In the rows, zero is written as 128.
Each row of numbers stands for one thing and depends on some of the facts below. Use the named rows to name the rest.

Named rows:
J_398: [160 117 116 107 145 115 100  93  87 147  92 102 105 149 101 131 124 145
 133 124 135 135 151 136 151  77 131 130 125 136 127 171 143 130  50 168
 124 159 112 136  91 142 109 121 195]
J_958: [165  84 141 133 141 120  95 132 133 135  98 116 115 142 171 107 144 159
 140 122 148 168 102 136 125  98 135 104 127 168 114 166 133 115 120 175
  89 117 154 154 105 176 140 134 167]
J_588: [142 139 128 133 136 137  92 144 127 207 108 122 122 137 151 123 129 137
 122 105  86 164 136 149 136 119 125  91 120 154 164 137 137 158  94 131
 102 148 152 128  90 135 136 148 191]
J_18: [130 152 125 137 121 134 122 142 150 163 136 129 137 137 130 140 123 111
 121 116  81 136 132 135 144 143 117 120 133 136 171 108 118 156 129  98
 125 133 136 117 111  98 133 141 143]
J_509: [132 125 127  93 117 131 158 133 127 123 148 116 136 109 118 141 143 126
 154  85 135  77 151 138 101 121 143 161 166 100 117 143 158 129 120 121
 132 130 112 134 137 137 135 124  97]
J_923: [127 131 134 125 126 124 138 118 128 115 130 137 128 121 131 135 128 132
 131 139 124 121 138 123 123 127 131 137 134 122 121 122 127 126 137 133
 131 122 121 127 131 118 131 128 115]
J_986: [132 111 128  93 116 129 151 130 131 119 150 122 140 111 119 142 154 124
 157  84 140  89 138 134  99 123 142 149 165 114 118 151 146 129 130 127
 131 127 120 134 134 121 144 121  95]
J_367: [139 149 171 167 118 112 116 110 145  87 126 132 110 124 162 130 144 140
 119 142 164 160  94 117 116 127 112 112  99 119 124 109 130  94 172 144
 152  95 114 160 130  99 117 132  82]
J_841: [114 154 139 146 120 144 133 133 157 101 123 128 109 131 122 140 122 136
 118  97 123 104 120 131 132 132 115 134 135 125 114 119 144 109 135 126
 131  97 113 147 145 169 111 118 128]
J_726: [122 126 131  94 103 163 161 161 166  98 153 102 124 111 109 140 166 127
 166   7 140  45 116 155  89 126 141 155 191 106 109 149 175 115 124 118
 125 100 113 151 149 173 137 111  86]
J_781: [135 125 142 132 132 133 103 134 124 133  98 111  99 143 135 128 125 168
 119  94 128 134 119 144 146  91 130 110 146 163 120 163 157 103  81 148
 109 110 122 170 114 218 113 128 188]
J_345: [151 142 167 154 124  80 133  79 108 105 135 134 123 118 164 125 145 131
 127 186 173 182 122 105 107 123 120 113  79  99 138 112 126 106 170 156
 166 117 107 145 114  46 125 144  72]
J_346: [145 123 124 129 134 121  95 140 115 198 114 116 125 144 143 131 128 136
 118 118  88 164 131 139 158 106 124 102 138 169 177 147 126 153  91 121
 104 143 143 142  90 141 137 150 200]
J_275: [132 147 124 130 125 130 119 107 128 119 122 127 122 135 107 134 132 117
 126 130 122 118 141 129 139 125 118 142 127 109 126 118 124 132 119 128
 149 135 111 114 114  94 115 123 122]
J_163: [115 153 125 143 128 140  94 158 149 181 131 139 137 135 119 132 111 110
 119 114  97 145 108 150 115 174 126  84 111 118 167  97 122 166 133  92
 132 138 134 108 101  88 135 138 148]
J_849: [111  75  96 125 151 130 114 127 131  89 111 157 149 127 108 112  72 142
 135 185 140 104 119 120 120 161 147 140 124 122  80 117  91 143 145 133
 112 130 139  80 142 154 145 114 146]
J_725: [130 169 113 144 111 133 107 146 136 164 133 115 134 145 150 117 142  90
 112 148 126 137 137 136 159 153 103 156 110 129 136  91 122 164 150 107
 119 135 173 108 117 130 126 129 116]

Facts:
κ: is of sort; χ: points at; Ω: is directly part of
J_103 (κ 764) (χ J_661) (Ω J_620)
J_107 (κ 286) (Ω J_620)
J_125 (Ω J_38)
J_136 (κ 588) (Ω J_50)
J_145 (Ω J_967)
J_151 (κ 419) (Ω J_733)
J_154 (Ω J_574)
J_162 (Ω J_18)
J_163 (Ω J_489)
J_165 (κ 286) (Ω J_72)
J_182 (κ 419) (χ J_458, J_419) (Ω J_639)
J_183 (κ 471) (Ω J_346)
J_190 (κ 255) (Ω J_967)
J_191 (κ 588) (χ J_885, J_772) (Ω J_620)
J_195 (κ 66) (Ω J_7)
J_22 (κ 541) (Ω J_346)
J_229 (κ 255) (χ J_588) (Ω J_163)
J_245 (κ 80) (χ J_494) (Ω J_346)
J_246 (κ 785) (Ω J_620)
J_250 (κ 80) (Ω J_608)
J_253 (Ω J_510)
J_255 (κ 66) (χ J_806, J_765, J_415) (Ω J_18)
J_258 (κ 66) (Ω J_495)
J_262 (κ 994) (Ω J_383)
J_266 (Ω J_634)
J_269 (κ 138) (χ J_373) (Ω J_253)
J_275 (κ 785) (Ω J_72)
J_279 (χ J_182, J_446) (Ω J_623)
J_282 (κ 588) (Ω J_346)
J_283 (κ 588) (χ J_418) (Ω J_639)
J_284 (Ω J_948)
J_286 (κ 226) (χ J_703) (Ω J_38)
J_303 (κ 255) (χ J_103) (Ω J_510)
J_31 (κ 419) (Ω J_574)
J_32 (κ 66) (χ J_775) (Ω J_38)
J_325 (κ 588) (Ω J_495)
J_345 (κ 241) (Ω J_738)
J_346 (Ω J_574)
J_35 (κ 588) (Ω J_725)
J_359 (κ 255) (χ J_253, J_446, J_844) (Ω J_620)
J_363 (κ 785) (Ω J_253)
J_367 (κ 764) (Ω J_507)
J_369 (κ 255) (Ω J_50)
J_373 (κ 764) (Ω J_948)
J_376 (Ω J_383)
J_379 (κ 588) (Ω J_507)
J_38 (χ J_279) (Ω J_797)
J_383 (χ J_103) (Ω J_574)
J_392 (κ 255) (Ω J_253)
J_398 (κ 453) (Ω J_154)
J_403 (κ 255) (Ω J_797)
J_408 (κ 419) (Ω J_738)
J_415 (κ 541) (Ω J_608)
J_418 (κ 453) (χ J_415, J_431) (Ω J_733)
J_419 (Ω J_574)
J_425 (κ 138) (Ω J_874)
J_429 (χ J_765) (Ω J_50)
J_430 (χ J_661)
J_431 (Ω J_715)
J_435 (κ 785) (Ω J_623)
J_439 (Ω J_694)
J_441 (κ 994) (Ω J_623)
J_443 (Ω J_948)
J_446 (κ 66) (χ J_661, J_415) (Ω J_620)
J_451 (Ω J_623)
J_453 (Ω J_623)
J_455 (κ 131) (Ω J_38)
J_458 (κ 588) (χ J_446) (Ω J_738)
J_474 (κ 80) (Ω J_154)
J_48 (κ 588) (χ J_489, J_255) (Ω J_948)
J_481 (κ 255) (Ω J_489)
J_489 (χ J_383)
J_494 (κ 588) (χ J_661) (Ω J_510)
J_495 (χ J_383)
J_5 (κ 255) (Ω J_680)
J_50 (Ω J_510)
J_507 (χ J_446) (Ω J_59)
J_508 (κ 66) (Ω J_430)
J_509 (κ 80) (Ω J_542)
J_510 (χ J_765)
J_521 (Ω J_72)
J_529 (κ 588) (Ω J_162)
J_534 (κ 453) (Ω J_715)
J_540 (κ 66) (Ω J_431)
J_547 (κ 541) (Ω J_383)
J_549 (κ 785) (χ J_283, J_958) (Ω J_738)
J_551 (κ 785) (Ω J_510)
J_554 (κ 785) (Ω J_50)
J_561 (κ 66) (χ J_430) (Ω J_154)
J_569 (κ 255) (Ω J_284)
J_574 (χ J_70, J_458)
J_578 (κ 764) (χ J_443) (Ω J_431)
J_587 (κ 138) (Ω J_7)
J_588 (Ω J_574)
J_589 (χ J_31) (Ω J_670)
J_598 (κ 588) (χ J_255) (Ω J_715)
J_604 (κ 286) (Ω J_634)
J_608 (Ω J_670)
J_613 (Ω J_797)
J_614 (κ 80) (Ω J_620)
J_62 (κ 831) (Ω J_733)
J_620 (Ω J_7)
J_621 (κ 588) (Ω J_430)
J_623 (Ω J_542)
J_634 (χ J_145) (Ω J_510)
J_639 (Ω J_489)
J_64 (κ 471) (χ J_286, J_951) (Ω J_574)
J_641 (χ J_800) (Ω J_507)
J_648 (Ω J_542)
J_656 (κ 241) (Ω J_620)
J_66 (κ 588) (Ω J_383)
J_661 (κ 226) (χ J_806) (Ω J_7)
J_680 (χ J_31) (Ω J_489)
J_692 (Ω J_715)
J_694 (χ J_849, J_836) (Ω J_797)
J_70 (κ 588) (Ω J_680)
J_700 (κ 66) (Ω J_733)
J_702 (κ 80) (χ J_661) (Ω J_7)
J_703 (κ 453) (Ω J_431)
J_709 (κ 541) (Ω J_738)
J_72 (Ω J_489)
J_721 (κ 831) (Ω J_163)
J_725 (χ J_429, J_83, J_844) (Ω J_7)
J_726 (κ 588) (Ω J_623)
J_733 (Ω J_574)
J_738 (Ω J_59)
J_747 (χ J_283, J_429) (Ω J_623)
J_765 (κ 286) (Ω J_738)
J_772 (κ 241) (χ J_702, J_431) (Ω J_623)
J_775 (κ 255) (Ω J_59)
J_781 (κ 588) (Ω J_733)
J_795 (Ω J_510)
J_800 (κ 286) (χ J_415) (Ω J_639)
J_803 (κ 226) (Ω J_154)
J_806 (χ J_431) (Ω J_574)
J_811 (κ 226) (Ω J_738)
J_814 (κ 80) (Ω J_431)
J_815 (κ 831) (Ω J_738)
J_822 (κ 131) (Ω J_162)
J_83 (κ 453) (Ω J_639)
J_833 (κ 588) (Ω J_670)
J_836 (κ 255) (Ω J_431)
J_841 (κ 588) (Ω J_38)
J_844 (κ 255) (χ J_765) (Ω J_154)
J_849 (χ J_822, J_806, J_163) (Ω J_634)
J_853 (κ 471) (Ω J_50)
J_869 (κ 131) (Ω J_154)
J_873 (κ 241) (Ω J_608)
J_874 (Ω J_670)
J_884 (χ J_510) (Ω J_495)
J_885 (κ 541) (χ J_458) (Ω J_507)
J_897 (κ 80) (Ω J_680)
J_900 (κ 994) (χ J_441) (Ω J_634)
J_907 (κ 80) (χ J_373, J_806) (Ω J_694)
J_923 (Ω J_431)
J_929 (Ω J_670)
J_936 (κ 785) (χ J_48, J_286, J_897) (Ω J_59)
J_947 (χ J_822, J_415) (Ω J_495)
J_951 (κ 66) (χ J_661) (Ω J_874)
J_958 (κ 764) (χ J_588) (Ω J_733)
J_960 (κ 541) (Ω J_542)
J_967 (Ω J_542)
J_981 (κ 255) (Ω J_346)
J_986 (Ω J_542)
J_992 (κ 588) (Ω J_967)
J_995 (κ 80) (Ω J_623)

Rows to name:
No name comes twice in this set of rows, the named rows included.
[144 110 129 108 138 114 107 116  88 156 107 113 115 127 137 127 121 163
 125 140 124 144 150 134 142  86 140 125 141 150 122 171 147 128  78 148
 119 139 121 153 105 180 126 140 187]	J_474
[134 147 112 126 130 128 130  93 118 109 118 115 116 139  87 134 124 117
 135 126 135 109 147 126 140 115 119 146 124 106 123 124 133 133  96 142
 145 144 105 111 119  96 107 115 131]	J_534
[134 127 120  88 107 147 147 165 156 162 167 105 147 121 115 146 165 100
 166  34 102  83 132 150 106 141 141 140 178 119 165 137 147 161 125  92
 119 136 138 122 121  97 156 128  97]	J_623
[ 98 109 105 145 145 167 150 130 166  70 106 155 121 135 106 127  87 145
 115 132 101  82 125 119 151 140 131 154 144 144  81 116 108 106 139 139
 108  99 136 105 176 193 119 109 148]	J_136
[149  97 131 125 134 110 146 113 125 120 140 136 144 126 140 124 135 124
 150 163 134 152 126 118 115 126 133 124 120 133 147 129 109 130 156 141
 120 128 134 117 127  66 153 139 103]	J_873
[ 89 110 105 137 141 159 144 153 147  83 110 147 123 136  97 112  98 139
 107 135 116 101  97 124 144 141 133 137 138 130  91 118 117 101 133 114
 127 116 124 117 171 199 116 107 134]	J_494
[118 190 166 171 109 126 115 115 141  85 114 128 102 124 137 139 129 141
  98 110 154 124 114 128 126 129 107 119 105  99 111 105 158  93 147 133
 164  87  95 169 133 148  91 124  99]	J_379
[118 149 134 128 125 122 135 109 113 111 128 136 124 115 122 137 115 136
 123 144 134 113 147 122 129 128 124 140 123 105 111 120 134 123 132 130
 147 122 109 125 135 133 118 132 116]	J_614
[136 141 127 133 130 129 127  93 124  98 119 129 123 130 109 134 122 127
 126 144 130 117 141 124 132 122 123 147 123 106 109 119 123 118 126 141
 154 133 105 115 124 100 113 114 114]	J_246
[101 180 172 182  97 152 141 103 123 122 118 130 105 123 136 116 130 123
 108 113 176 152 101 110 133 122 112  71  91 103 105 104 162  73 142 135
 193  99  75 164 144 157  69 118  82]	J_458
[126 118 124  65 107 136 163 142 133 123 161 105 145  99 109 149 159 121
 171  54 142  59 151 150  85 118 148 168 187  90 117 154 168 137 116 119
 130 124 109 132 138 133 146 120  79]	J_995
[159  93 125 124 148 130 106 127 102 157 100 110 108 144 158  88 166 137
 136 144 146 181 127 138 130  80 128 112 103 165 115 172 135 114 100 177
  97 162 162 140 119 153 124 127 155]	J_844
[121 138 119 145 106 147 142 139 127 178 144 119 151 146 127 118 125  89
 126 130 111 141 121 116 165 145 123 107 129 144 162 109 113 152 135  94
 139 133 137 113 117 120 126 132 123]	J_38
[120 105 134 133 141 129 127 148 141  84 135 140 120 126 127 118 143 135
 115 149 136 159  79 120 115 134 128 116 117 125 114 122 117  86 156 130
 139 125 130 138 154 112 130 123  91]	J_103

Now the same things, written a new way:
Named rows:
J_621: [126 122 117 141 121 122 132 144 120 137 130 126 143 135 126 123 136 113
 146 124 134 121 136 128 124 119 131 137 144 124 140 121 139 124]
J_986: [115 147  97 109 125 117 145 134 149 144 105 128 122 108 114 107 132 111
 127 106 128  97 121 127 132 109 120 131 132 133 128 149 116 112]
J_772: [114 148  73 109 130 102 172 102 143 143 102 133 123 117 110 119 128  91
 117 117 132  93 126 112 141  92 108 120 145 130 159 150 101  96]
J_154: [138  97 141  88  84 169 113  94 136 137 129 122  99 116 149 166 115 180
 116 131 152 180 127 157 140 158 145  60 134 146  92 169 133 144]
J_245: [120 130 136 127 128 170 140 113 142 152 108 124 125 154 125 168 136  87
 125 109 148 150 133 147 138 112 144 138 119 160 104 148 140 148]
J_703: [125 132 124 119 158 121 104 130 131 122 129 143 140 129 129 121 133 120
 133 109 125 118 140 112 118 133 145 139 137 140 131  97 141 112]
J_549: [138 126 120 140 142 104 111 151 111 126 145 144 137 131 128 125 149  85
 153 139 132 132 117 108 111 108  85 148 127 131 105  70 116 179]
J_709: [139 118 124 156 131  79 124 142 116 141 137 158 154 143  87 128 113  89
 155 162 122 144 141  95 128 132  93 146 143 132 143  55 130 153]
J_195: [123 126 136 154 136 121 136 132 115 135 135 123 136 150 120 129 134  98
 127 136 117 120 137 103 133 115 117 145 126 132 147 108 132 125]
J_907: [127 144 138 139 148 141 148 124 133 126 117 120 124 146 121 125 148 103
 104 114 127 118 124 126 130 101 118 149 107 129 128 129 130 155]
J_345: [130 121 123 151 135 103 119 140 108 127 139 141 143 146 104 130 131  88
 132 138 122 122 132  80 123 117 104 141 116 142 130  62 128 169]
J_656: [128 130 131 151 144 120 130 133 116 125 132 128 140 144 122 131 132  97
 130 133 119 117 133 106 127 119 120 153 123 128 143 100 132 133]
J_151: [132 124 134 129 106 152 125 124 140 167 108 137 132 122 124 163 110  91
 157 125 135 154 141 152 141 141 135 138 144 156 124 148 146 124]
J_873: [125 131 127 146 138 123 136 127 121 130 130 127 135 140 129 133 129 101
 131 131 123 122 134 111 129 116 123 147 131 130 145 117 128 123]
J_623: [123 133  75  56 110  99 162  87 151 127 122 123  88  86 116 100 122 202
  84 127 134 109 102 123 141 113 105  42 138 116 127 180  80 104]
J_814: [115 140 134 134 151 137 135 131 125 121 121 125 124 144 130 128 140  98
 106 117 120 113 127 105 132 115 130 153 109 134 119 118 125 136]
J_72: [137 111 142 105 115 123 114 112 120  99 152 117  98 118 134 115 125 209
 101 145 125 140 113 119 124 150 121  65 112 112 115 134 115 144]

Which thing is each row?
No name comes twice in this set of rows, the named rows included.
[134 121 125 145 135 103 126 119 121 132 120 154 142 129 119 125 110  98
 147 148 125 137 150 117 136 145 113 142 158 115 164 103 133  97]	J_415
[140 114 139 116 105 106 111 120 118  99 153 125 108 131 106 118 131 194
 109 154 140 147 105 109 114 143 105  61  92 122  97  95 107 185]	J_507
[128 135 129 146 120 115 116 154 133 130 127 133 133 138  98 113 142 110
 141 126 130 118 118 119 116 120 108 140 104 135 110  90 131 172]	J_641
[109 123 125 122  93 164 101 132 136 143 102 143 120 120 128 147 117  88
 143 114 144 139 140 142 135 159 156 132 127 149 102 141 147 121]	J_419
[131 121 169 126 132 147  98 107 116  71 146 106 100 123 170 113 121 215
 104 137 119 129 126 143 124 171 151  86 105  87 134 160 125  90]	J_253
[119 129 133 160 132 117 132 133 116 124 127 129 134 157 118 131 130  92
 131 141 124 117 139 100 131 121 116 148 120 126 146 103 131 125]	J_446
[140 106 140 106 107 109 106 119 116 105 155 129 108 121 116 114 124 194
 101 147 130 144 112 100 118 152 109  64 103 127 103  95 113 177]	J_59
[141 120 142 103 126 122 128 107 136 109 149 111 108 134 121 129 136 215
 109 135 132 146 112 137 119 134 126  60 107 126 116 139 117 140]	J_495
[126 131 123 161 121 112 134 153 121 126 132 123 146 155 115 124 144 115
 152 134 138 121 130 133 116 113 127 140 123 119 138 108 134 137]	J_191
[134 126 130 148 124  99 111 150 123 138 132 148 141 128  93 121 119  98
 146 142 118 124 128  95 119 133  96 144 115 143 127  67 132 165]	J_408
[139 126 177 132 138 148 116 113 120  82 153  95 109 129 168 116 131 226
 108 139 115 134 117 159 125 157 149  96 105  89 137 173 126  95]	J_50

The same things again, as new rows of numbers:
Some rows with their names:
J_282: [108  97 146 119 159 118 104 138 132 114 143 135 115 142 128 138 127 142
 145 105 100 126 126 114 118 121 132 130 152 142]
J_841: [119  95 133 119 152 127 127 136 139 114 126 106 128 140 135 129 141 140
 129 108 110 138 127 116 116 116 135 136 144 117]
J_325: [118  95 134 119 155 127 124 135 139 114 125 106 126 140 135 129 139 141
 130 108 110 138 126 115 116 116 134 135 145 118]
J_379: [115  97 125 120 137 128 145 129 140 120 134 115 125 147 132 127 179 148
 135 111 110 139 134  96 117 116 134 130 142 106]
J_551: [137 130 117 116 168 124 104 126 117 118 118 133 111 127 134 122  99 101
  85 118 151 136 132 134 121 158 137 116 104 137]
J_64: [119 138 140 149 104 118 117 158 116 103 105 159 125 147 121 132 125 125
 160 135 118 115 116 103 126 153 131 117 121 159]
J_419: [117 131 142 124 131 117  94 123 124 122 139 167 111 134 117 130 122 127
 135 126 122 121 135 126 123 130 137 123 136 146]
J_738: [127 150 108 139  97 130 208 115 111 179 186 114 134 129 128 120 161 142
 127 139 126 131 139 131 136 126 107 128 142  95]
J_451: [139 115 135 131 102 123  78  97 143 109  95 118 134 118 108 121 110 129
 112 112 103 131 133 130 137 112 134 141 125 125]
J_772: [129 121 115 136 121 120  74 104 149 131  66  85 136 133 120 131 110 115
 116  90 128 118 119 113 158 106 114 133 102 134]
J_900: [141 113 135 130 149 127 130 141 137 107 102 144 123 130 132 122 105  93
 115 145 173 127 128 128 116 121 107 116 104 136]
J_800: [125 138 126 130 136 147 138 130 146 143  87 144 128 135 101 131 163 121
 153 154 169 132 115 126 140 113 111 139 119 145]
J_907: [127 110 123 138 152 133 147 157 129 107  92 102 132 152 128 136 144 135
 146 109 118 134 106  87 130 145 113 127 119 143]
J_165: [131 135 133 128  99 129 130 124 132 117 117 150 124 128 114 121 136 130
 129 143 140 136 139 135 117 126 140 129 129 122]
J_275: [135 133 112 121 141 121 110 109 117 126 126 139 113 131 124 120 135 115
  94 114 136 133 139 115 131 152 133 118 108 127]
J_958: [111 162 125 149  62 104  99 144 121 131  97 157 120 151 127 128 106  94
 146 128 144 101 130 118 135 137 147 101 107 158]
J_797: [132 143 123 138 120 130 171 125 111 166 175 101 133 114 131 123  95 128
 120 135 123 129 126 160 134 130 107 140 145 117]

Which thing is each row?
No name comes twice in this set of rows, the named rows included.
[141 143 128 136 162 139 171 156 117 154 150  91 142 108 155 132  62 104
 120 147 156 124 108 170 128 129  99 127 130 129]	J_634
[125 128 124 126 147 138 124 127 143 134  96 134 126 135 115 133 151 120
 141 135 157 128 118 117 139 118 114 130 115 141]	J_947
[124  94 131 123 160 133 143 143 150 114 110 103 136 143 140 139 152 133
 152 113 120 129 114  97 127 106 116 123 130 131]	J_598
[145 120 121 128 126 118  67  85 128 112 101 117 125 119 111 119 109 117
  88  99 103 130 134 118 146 136 129 133 108 132]	J_435
[128  84 142 126 135 125  85 110 151 102 101  82 139 128 122 127 117 143
 126  94  78 136 123 116 132 100 130 151 141 119]	J_726
[136 162 139 151 128 108 156 143 106 141 177 130 133 121 147 145  69 133
 158 124 124  96 118 126 135 118  81 103 139 132]	J_383
[135 116 138 139 157 133  57 101 146 112  86 127 154 117 126 114 157 109
 125 153  98 117 106 105 149 103 131 152 120 124]	J_279
[118 151 111 146  54 118 120 140 128 137  81 129 132 146 131 117 125  94
 122 136 153 115 134 128 135 139 151 113  95 137]	J_578
[111 152 104 142  31 115 136 126 120 146 102 138 122 151 121 109 150 108
 113 130 145 127 153 128 129 144 167 119 106 121]	J_367
[127 132 135 136 114 131 132 164 119 102  91 124 124 138 127 119  92 111
 119 139 136 143 122 147 105 163 155 132 125 142]	J_853
[131 134 130 127  99 130 138 127 132 118 115 152 124 131 116 120 143 130
 129 145 145 136 141 129 115 125 142 126 129 118]	J_107
[134 110 121 121  43 137 177 119 142 126 137 168 131 134 115 122 196 129
 144 150 123 138 155 116 124 131 153 111 111 137]	J_765

